Here is a tiny trained network, its code and every weight. The questions are about switching its units off for an input and a class, where a switched-off unit gives its printed mean instead of its output.

import numpy as np


def w(rows, s, z=0):
    codes = np.array(rows[::2]) - 128.0
    scale = np.full(codes.shape[1], s)
    scale[-1] = z or s
    return codes * scale


def f(y):
    return y / 2 * (1 + np.tanh(0.7978845608 * (y + 0.044715 * y**3)))


def log_softmax(a):
    a = a - a.max(-1, keepdims=True)
    return a - np.log(np.exp(a).sum(-1, keepdims=True))


def net(x, mask):
    res = np.array(x, float).reshape(1, 7) / 4 @ E
    y = f(res @ A[0][:, :-1].T + A[0][:, -1])
    res = res + np.where(mask, y, B[0][:, -1]) @ B[0][:, :-1]
    return log_softmax(res[-1] @ U[:, :-1].T + U[:, -1])


A, B = {}, {}
E = w([
[197,122,122,90,126,221,100,61],'x0',
[204,183,118,135,120,105,141,154],'x1',
[128,134,137,81,118,149,39,212],'x2',
[193,2,122,155,151,120,137,156],'x3',
[93,142,100,184,191,218,142,170],'x4',
[117,137,229,119,70,188,206,164],'x5',
[121,120,126,134,121,128,126,124],'x6',
],0.0079)
A[0] = w([
[149,145,66,145,184,84,73,128,35],'neuron 0',
[129,115,212,172,49,192,144,141,125],'neuron 1',
[113,135,67,151,208,118,71,90,32],'neuron 2',
[141,123,133,28,79,51,120,81,84],'neuron 3',
[138,153,82,154,156,98,70,99,17],'neuron 4',
[132,131,63,152,154,88,46,35,72],'neuron 5',
[207,150,131,84,146,225,103,23,168],'neuron 6',
[90,238,92,97,81,144,123,114,35],'neuron 7',
[112,136,173,159,54,138,183,193,90],'neuron 8',
[201,174,99,70,101,89,181,123,223],'neuron 9',
[198,22,117,144,169,94,168,216,202],'neuron 10',
[145,65,181,90,37,30,82,69,201],'neuron 11',
[108,132,158,80,122,128,24,254,191],'neuron 12',
[119,169,119,208,207,206,113,168,41],'neuron 13',
[133,150,67,163,160,84,66,140,64],'neuron 14',
[54,98,140,134,171,132,151,53,237],'neuron 15',
[113,161,64,219,180,194,164,175,44],'neuron 16',
[155,177,157,231,133,60,177,134,210],'neuron 17',
[68,234,117,116,139,118,109,67,92],'neuron 18',
[153,195,101,136,96,115,107,216,232],'neuron 19',
[142,148,145,134,65,185,124,97,27],'neuron 20',
[69,209,141,97,138,110,129,108,126],'neuron 21',
[153,146,188,158,53,175,181,164,3],'neuron 22',
[128,156,119,208,154,83,230,51,190],'neuron 23',
],0.0082,0.0038)
B[0] = w([
[127,187,193,34,180,109,154,77,175],'neuron 0',
[77,168,176,41,207,58,100,96,197],'neuron 1',
[153,187,197,85,142,111,167,138,178],'neuron 2',
[138,186,194,226,94,206,84,169,190],'neuron 3',
[167,112,209,88,171,52,172,71,156],'neuron 4',
[125,216,205,15,157,103,155,132,211],'neuron 5',
[39,92,33,87,136,74,2,190,250],'neuron 6',
[126,106,111,211,213,125,152,39,182],'neuron 7',
[94,177,144,90,207,51,96,70,185],'neuron 8',
[124,169,102,165,145,167,154,216,210],'neuron 9',
[95,125,80,192,218,139,66,13,255],'neuron 10',
[97,214,103,219,140,172,109,151,235],'neuron 11',
[67,153,36,49,71,233,156,52,247],'neuron 12',
[172,197,197,204,92,195,59,167,178],'neuron 13',
[89,186,183,85,145,99,127,116,177],'neuron 14',
[82,147,85,81,95,191,140,228,207],'neuron 15',
[107,193,185,214,84,163,47,147,184],'neuron 16',
[49,91,60,62,112,147,124,186,222],'neuron 17',
[98,39,74,218,197,116,129,56,207],'neuron 18',
[74,96,47,91,130,169,147,162,213],'neuron 19',
[103,137,160,96,205,65,75,121,141],'neuron 20',
[191,60,80,216,197,90,117,108,186],'neuron 21',
[118,170,195,74,195,113,167,68,171],'neuron 22',
[70,127,86,41,50,208,105,85,243],'neuron 23',
],0.0069,0.007)
U = w([
[136,158,254,50,180,97,166,92,56],'0',
[103,93,96,97,131,118,105,160,248],'1',
[128,118,86,68,74,189,162,91,136],'2',
[142,72,111,175,193,129,136,66,69],'3',
[146,187,228,203,84,167,108,178,39],'4',
[124,102,110,94,142,148,152,176,254],'5',
[127,112,117,99,127,144,146,142,226],'6',
[196,54,135,156,79,87,183,182,24],'7',
],0.0099,0.0041)

Each question gives the input, the list of numbers given to net, and the class t.
The units are the neurons (one row each of A and B). Each row of codes is followed by its name. A weight is (code - 128) times the scale printed after its matrix; where a second scale follows, it is the last column's (A, B and U).
mask holds one flag per neuron, in row order. A switched-off neuron (its flag False) gives its mean, the last column of its row in B, instead of its output. The means were averaged over made-up inputs and are rounded, as every weight is.
A unit's drop is (log p(t) with every unit on - log p(t) with that unit switched off) / (log p(t) with every unit on - log p(t) with every unit switched off).
The circuit of an input: a set's keep is (log p(t) with only the set's units on - log p(t) with every unit switched off) / (log p(t) with every unit on - log p(t) with every unit switched off). Starting from the 12 units with the biggest drops (on a tie, the unit counted first), units are removed one at a time, each time the one whose removal leaves the highest keep (on an exact tie, the one counted first), for as long as the keep stays at least 0.8.
circuit, biggest first: the units of the circuit, biggest drop first
unit that matters most: the unit with the biggest drop
k most important neurons: the k neurons with the biggest drops, biggest first
drop when u is switched off: that unit's drop, to one decimal
input [-1,2,-3,2,5,-2,-1], class 4: unit that matters most : neuron 16
input [3,5,5,-6,-6,0,6], class 3: circuit, biggest first : neuron 7; neuron 18
input [0,-2,-1,4,-5,-5,3], class 0: circuit, biggest first : neuron 5; neuron 6
input [1,2,2,4,0,-3,-3], class 3: 2 most important neurons : neuron 10; neuron 23
input [6,-7,3,0,-8,5,6], class 4: circuit, biggest first : neuron 3; neuron 11
input [-4,-8,2,-8,8,0,-6], class 3: 3 most important neurons : neuron 18; neuron 21; neuron 7
input [8,-4,-8,-3,5,1,5], class 1: 3 most important neurons : neuron 6; neuron 12; neuron 20
input [6,2,3,1,7,-2,0], class 4: circuit, biggest first : neuron 13; neuron 16
input [7,-5,8,5,-1,-8,-8], class 0: circuit, biggest first : neuron 5; neuron 0
input [0,6,7,3,6,4,-4], class 2: 2 most important neurons : neuron 12; neuron 19
input [8,-2,8,-6,-6,8,0], class 0: 2 most important neurons : neuron 1; neuron 22
input [2,-8,8,-8,8,8,4], class 0: 4 most important neurons : neuron 1; neuron 22; neuron 8; neuron 20
input [3,-3,-3,-8,1,6,5], class 3: 4 most important neurons : neuron 18; neuron 21; neuron 7; neuron 5
input [6,5,-2,-2,-5,-7,6], class 0: circuit, biggest first : neuron 5
input [-3,-1,3,-4,0,1,4], class 3: 2 most important neurons : neuron 23; neuron 21
input [8,3,-6,-4,5,-4,-4], class 1: 2 most important neurons : neuron 6; neuron 12
input [7,5,4,-2,-8,2,-4], class 4: 2 most important neurons : neuron 3; neuron 11
input [-5,-6,2,-8,1,-5,-4], class 3: 3 most important neurons : neuron 18; neuron 21; neuron 7
input [-4,2,-1,2,6,4,0], class 4: 3 most important neurons : neuron 16; neuron 13; neuron 6
input [-2,3,-7,4,-3,-5,-7], class 2: unit that matters most : neuron 23
input [5,7,-1,7,-4,1,1], class 3: 2 most important neurons : neuron 10; neuron 15
input [2,-4,5,-7,6,-6,5], class 3: 4 most important neurons : neuron 18; neuron 7; neuron 21; neuron 23
input [3,-6,-6,-2,8,-2,-4], class 4: drop when neuron 13 is switched off : 0.4
input [1,-3,7,3,-2,0,-3], class 2: drop when neuron 6 is switched off : 0.1
input [0,6,5,-5,4,-6,-5], class 0: drop when neuron 0 is switched off : 0.4
input [-5,4,5,4,-7,1,-6], class 4: drop when neuron 6 is switched off : 0.4
input [-4,7,7,-5,-1,-8,3], class 0: unit that matters most : neuron 0
